Each row is followed by roughly how far along a hidden order it lies, from 0 to 9. A new part has a new order.
(in the rows, 128 means zero)
[ 48 144 156 107 156  63  84 130  91 196 124 138  97 153 125 136]  8
[150 127  91  84 104  85 124  44 117  70 156 122 109 139 100 152]  8
[172 105 110 152 138 154 163 115 160  60 120 131 162 129 151 112]  2
[173  97  91 132 121 103 135  72 138   5 128 129 144 133 119 139]  6
[113 158 119 164 107 201 196 115 174 113 148 115 154 156 122 125]  0
[119 124 143  91 134  72  99 115  78 159 122 135 105 120 110 139]  8
[ 86 165 139  91  79  78 117  69  87 138 143 127 104 151  65 163]  9
[ 95 153 128  81  97  63 119  68  77 126 130 134  93 148  86 156]  9
[ 88 181 154 104  95 107 135  99 103 152 145 123 120 138  82 150]  6
[ 95 167 140 102  88 119 139 102 116 150 155 115 123 117  85 148]  6
[108 129 147 114 152  68  85 145  94 160 112 137 110 118 120 132]  7
[118 158  99 146  78 181 198 101 198 100 160 111 130 157 120 141]  1
[186 113  97 135  78 198 183 109 153  76 141 112 149 121 121 126]  1
[ 82 187 150 134 100 186 197 128 143 178 151 120 136 145 115 131]  1
[169  93 113 149 178 155 136 144 158 101 117 133 153 127 165 104]  2
[143 109 128 176 142 138 106 136 128 102 137 131 149 123 126 124]  5
[177 119  92 129  79 163 179  84 142  66 129 119 147 140 109 126]  3
[ 83 138 158 119 193  66  61 148  95 189 108 139 107 128 141 129]  7
[155  84 110 108 171  89  77 119 104 100  99 143 119 133 139 127]  8
[138 135 100 138  78 184 224  87 152  72 144 116 141 152 110 134]  2
[ 89 156 161 140 144 150 151 152 112 203 108 136 125 153 138 113]  2
[168  93 115 148 164 142 124 125 152  79 121 136 149 123 154 111]  4
[121 157 118 134 104 165 179  91 169 116 161 116 136 159 121 131]  2
[164 104 114 108 140  86  94  81 135  48 147 125 135 104 119 142]  8
[152  96 118 146 163 122 102 129 127 102 110 139 139 135 148 121]  5
[135 122 131  81 115  89  92  78 119 106 163 121 130 100  96 146]  8
[ 70 166 167 116 130 133 123 144  88 208 126 131 113 143 111 128]  5
[ 94 166 144  84  58  94 121  88  90 142 156 119 119 119  54 163]  8
[143 127 108 105 106 115 139  58 122  88 141 125 129 141 109 147]  6
[189 112 104 144  92 198 181 117 156  92 136 119 162 117 126 116]  0
[139 105 135 142 164 130 101 149 131  89 129 135 146 122 137 119]  5
[ 91 163 147  82  86  83 108  85  85 145 149 115 116 132  59 164]  9
[ 95 146 161 157 148 160 163 161 124 180 103 138 130 162 140 109]  1
[174 114 114 158 104 209 192 132 159  73 143 120 161 124 134 112]  0
[ 78 176 165 126 126 168 182 130 111 226 113 134 122 172 132 120]  1
[142 101 123 132 150 103  95 122 107  99 111 136 128 133 135 125]  6
[152 129  98 143  78 201 201  99 154  80 142 118 146 147 111 131]  1
[150 131 117 123 103 157 147  86 132 100 160 116 144 129 110 138]  4
[136 135 116 157 141 164 178 106 173  90 128 123 161 164 131 120]  2
[128 136 109  74  79  85 153  73 105  90 154 120 102 138  76 163]  9
[174  96 114 120 113 132  92 146 143  44 156 114 172  85  97 140]  7
[129 131 137  64  95 115  80 101 106 137 176 111 143  84  74 151]  8
[ 96 161 106 115 101 131 184  73 155 126 164 108 122 151 113 143]  4
[146 140 102  82  90 126 150  58 124  77 160 118 112 136 102 152]  6
[129 136 138  81 105  74  98  93  87 126 134 131 108 116  96 146]  8
[ 91 170 118 108  82 120 165  83 138 134 165 112 118 143 103 149]  5
[158 103 117 175 192 161 148 147 175  95 111 135 153 146 189  97]  1
[130 133 119 107 100 159 132 103 141 142 174 111 149 111 110 136]  4
[115 142 145 114 114 132 125 118 115 147 147 124 140 118 108 133]  5
[166 126 105 147 104 192 199 105 171  71 134 121 153 147 121 120]  1
[175 104 110 143 146 144 137 115 160  55 123 131 165 127 141 118]  3
[132 136 127  69  91  84 112  80  80 122 153 123 111 117  80 155]  9
[170  86 124 147 184 130 111 137 131  62 101 142 130 142 169 104]  4
[ 87 137 146 107 149  69  68 129  86 203 124 133 107 124 122 135]  8
[ 95 173 115 150  94 190 218  99 183 139 158 114 135 167 128 132]  0
[118 117 148  99 162  60  78 127  80 155 103 141  95 122 132 133]  9
[161 126  86 143  69 198 219  97 162  62 131 119 145 141 120 124]  0
[112 140 157  77  98  94  79 119  71 159 146 130 122 100  77 149]  9
[134 109 117 163 169 150 138 126 159 102 115 132 148 151 159 111]  2
[ 85 145 161 120 164  99  83 138  99 201 117 136 104 133 131 133]  7
[135 103 129 131 152 116  96 137 119 122 123 132 137 118 124 130]  6
[188  68  92 129  96 166 179  90 152  47 141 118 142 129 119 133]  3
[115 153 144 165 146 136 150 152 121 163 100 136 128 156 141 110]  2
[113 159 117 111 105 147 164  93 155 124 169 111 134 146 114 172]  4
[ 83 136 151 115 184  66  68 133  99 187 115 140 101 128 131 130]  8
[158 113 104 123 120 121 138  82 143  44 132 131 141 138 110 136]  5
[160 123 101 117  97 165 154  85 140  73 148 120 150 136  99 137]  4
[129 116 133 109 148  67  89 122  86 118 102 144 101 128 134 131]  7
[154 104 115 143 112 190 178 112 164  93 142 120 163 139 123 122]  2
[180 115  80 118  77 152 164  60 151  37 142 119 125 141 106 144]  5
[165 120 120 146 106 187 175 107 151  88 141 124 163 137 124 120]  1
[152  90 112 136 159 115 130 120 131  82 114 137 136 136 144 121]  5
[154 119  93 104  96 126 146  53 139  33 144 125 128 144 107 142]  6
[143 142  93 163  68 202 223  94 181  26 139 114 143 160 127 135]  0
[106 163 147 131 112 138 155 111 128 141 129 126 131 139 114 126]  3
[185  93 103 131 143 104 112 104 153  45 129 129 148 116 121 131]  6
[ 96 164 147 101  91 102 127  93 104 141 141 124 122 123  89 148]  7
[154 116 100 103 109  93 126  56 133  64 150 123 120 129 104 149]  8
[127 107 121 108 138  90 103  98 117  77 130 132 121 123 127 132]  7
[144 127 132 160 151 172 144 144 172 109 136 122 178 124 131 110]  2
[180 100 113 138 137 137 127 124 163  49 132 127 167 109 137 118]  4
[171 106 100 127 116 113 141  69 130  30 133 127 147 135 111 136]  6
[ 84 144 159 119 156  84  87 146  97 184 123 133 104 119 123 120]  6
[174  91 102 117 114 113 102  94 153  31 148 122 151  95 102 139]  7
[149 130 129 172 150 188 174 143 190  94 142 124 176 128 154 102]  0
[159 123 120 183 197 167 161 142 176 121 102 139 144 169 182  98]  0
[116 146 126 118 111 139 140 109 143 159 166 114 141 123 108 136]  4
[160 104 124 142 123 161 163 127 149  83 142 125 168 129 110 126]  3
[155 129 123 151 124 186 174 127 167  94 141 123 170 135 128 119]  1
[ 98 145 157 150 162 136 136 167 118 187  98 140 130 146 154 113]  3
